Here is a tiny trained network, its code and every weight. The questions are about switching its units off for an input and a class, where a switched-off unit gives its printed mean instead of its output.

import numpy as np


def w(rows, s, z=0):
    codes = np.array(rows[::2]) - 128.0
    scale = np.full(codes.shape[1], s)
    scale[-1] = z or s
    return codes * scale


def norm(h):
    return h / np.sqrt((h * h).mean(-1, keepdims=True) + 1e-5)


def f(y):
    return np.maximum(y, 0)


def log_softmax(a):
    a = a - a.max(-1, keepdims=True)
    return a - np.log(np.exp(a).sum(-1, keepdims=True))


def net(x, mask):
    res = np.array(x, float).reshape(1, 6) / 4 @ E
    u = 0
    for l in range(3):
        y = f(norm(res) @ A[l][:, :-1].T + A[l][:, -1])
        res = res + np.where(mask[u : u + 4], y, B[l][:, -1]) @ B[l][:, :-1]
        u += 4
    return log_softmax(norm(res)[-1] @ U[:, :-1].T + U[:, -1])


A, B = {}, {}
E = w([
[164,127,94,128,172,109,148],'x0',
[194,139,138,243,38,164,229],'x1',
[114,133,113,140,138,137,128],'x2',
[63,235,204,1,218,224,253],'x3',
[72,197,107,136,108,20,177],'x4',
[126,79,153,139,157,105,170],'x5',
],0.0051)
A[0] = w([
[95,88,128,29,164,76,45,110],'L0N0',
[175,59,127,115,195,230,47,4],'L0N1',
[54,188,101,120,117,8,128,54],'L0N2',
[141,76,92,140,119,79,63,104],'L0N3',
],0.013,0.0028)
B[0] = w([
[103,136,67,157,251,194,99,254],'L0N0',
[82,50,159,19,1,53,151,223],'L0N1',
[127,3,157,19,24,99,125,239],'L0N2',
[107,135,177,196,141,97,62,243],'L0N3',
],0.0098,0.0088)
A[1] = w([
[184,64,74,84,89,91,152,7],'L1N0',
[98,165,75,157,142,144,85,29],'L1N1',
[186,149,104,197,93,174,180,151],'L1N2',
[213,125,117,193,2,130,208,27],'L1N3',
],0.013,0.0012)
B[1] = w([
[68,192,198,93,58,153,107,216],'L1N0',
[121,54,161,138,180,128,180,149],'L1N1',
[86,114,143,175,229,214,142,184],'L1N2',
[68,23,102,80,254,101,69,254],'L1N3',
],0.0094,0.0085)
A[2] = w([
[86,183,193,91,154,185,168,162],'L2N0',
[69,178,143,105,142,103,56,42],'L2N1',
[138,80,150,253,93,86,65,115],'L2N2',
[152,104,108,88,149,81,192,255],'L2N3',
],0.016,0.00078)
B[2] = w([
[228,179,71,188,69,70,120,232],'L2N0',
[136,124,174,220,183,153,190,244],'L2N1',
[203,245,75,89,84,156,196,254],'L2N2',
[105,150,157,165,90,163,93,163],'L2N3',
],0.012,0.0097)
U = w([
[240,233,55,195,83,125,169,251],'0',
[80,71,87,153,248,160,107,113],'1',
[91,73,174,72,2,106,131,15],'2',
],0.0083,0.0014)

Each question gives the input, the list of numbers given to net, and the class t.
The units are the neurons (one row each of A and B). Each row of codes is followed by its name. A weight is (code - 128) times the scale printed after its matrix; where a second scale follows, it is the last column's (A, B and U).
mask holds one flag per neuron, layer by layer. A switched-off neuron (its flag False) gives its mean, the last column of its row in B, instead of its output. The means were averaged over made-up inputs and are rounded, as every weight is.
A unit's drop is (log p(t) with every unit on - log p(t) with that unit switched off) / (log p(t) with every unit on - log p(t) with every unit switched off).
The circuit of an input: a set's keep is (log p(t) with only the set's units on - log p(t) with every unit switched off) / (log p(t) with every unit on - log p(t) with every unit switched off). Starting from all 12 units, units are removed one at a time, each time the one whose removal leaves the highest keep (on an exact tie, the one counted first), for as long as the keep stays at least 0.8.
units of the circuit, in order: the units of the circuit, biggest drop first
k most important neurons: the k neurons with the biggest drops, biggest first
k most important neurons of layer l: the k neurons of layer l with the biggest drops, biggest first
drop of u: that unit's drop, to one decimal
input [0,-5,-5,-8,-7,-1], class 0: 2 most important neurons	[L0N3 L2N2]
input [5,3,3,7,-8,7], class 2: 3 most important neurons	[L0N1 L0N0 L2N2]
input [-3,-3,4,7,-3,0], class 0: units of the circuit, in order	[L2N0]
input [-1,-5,6,4,6,4], class 2: 2 most important neurons	[L0N2 L1N3]
input [-1,3,-3,-5,-6,-3], class 2: 4 most important neurons	[L0N1 L0N0 L2N0 L1N3]
input [1,-7,-4,-1,-8,-4], class 2: 3 most important neurons	[L0N1 L1N3 L1N2]
input [6,-5,0,8,6,4], class 0: 3 most important neurons	[L1N3 L2N0 L0N1]
input [-2,-7,-8,8,4,0], class 0: 3 most important neurons	[L1N3 L2N0 L0N3]
input [-8,0,-5,5,-3,5], class 0: 2 most important neurons	[L2N0 L0N2]
input [5,1,2,4,-3,5], class 0: 2 most important neurons	[L0N2 L2N0]
input [6,2,-8,3,4,-5], class 2: 3 most important neurons	[L0N2 L0N0 L2N2]
input [-3,-3,-8,0,3,0], class 1: 3 most important neurons	[L0N0 L0N1 L2N2]
input [6,7,2,-1,5,3], class 1: 2 most important neurons	[L1N3 L0N1]
input [4,-7,-8,8,-8,8], class 0: 4 most important neurons	[L1N3 L2N0 L0N2 L0N3]
input [1,-5,7,-8,2,7], class 0: units of the circuit, in order	[L2N2]
input [5,-6,5,-6,-3,-7], class 0: 3 most important neurons	[L0N3 L1N3 L2N2]
input [-5,8,-2,-6,-8,4], class 1: 2 most important neurons of layer 0	[L0N2 L0N0]
input [5,5,8,4,-8,-6], class 2: 2 most important neurons of layer 0	[L0N1 L0N0]
input [6,-3,4,6,6,8], class 0: 2 most important neurons of layer 1	[L1N3 L1N0]
input [4,4,-1,0,-6,-3], class 2: units of the circuit, in order	[L0N1]
input [-7,3,0,0,3,-2], class 1: 2 most important neurons of layer 0	[L0N0 L0N1]
input [4,-2,2,-6,8,8], class 2: 2 most important neurons of layer 0	[L0N2 L0N0]
input [4,7,-7,3,8,0], class 2: 3 most important neurons of layer 0	[L0N2 L0N3 L0N0]
input [0,7,5,5,-2,-7], class 1: 2 most important neurons of layer 0	[L0N0 L0N3]
input [-1,4,-2,0,-6,-4], class 2: drop of L0N1	1.5
input [-8,-5,-7,-7,0,-3], class 0: drop of L0N2	0.0
input [0,4,-6,-2,6,4], class 2: drop of L0N2	0.8
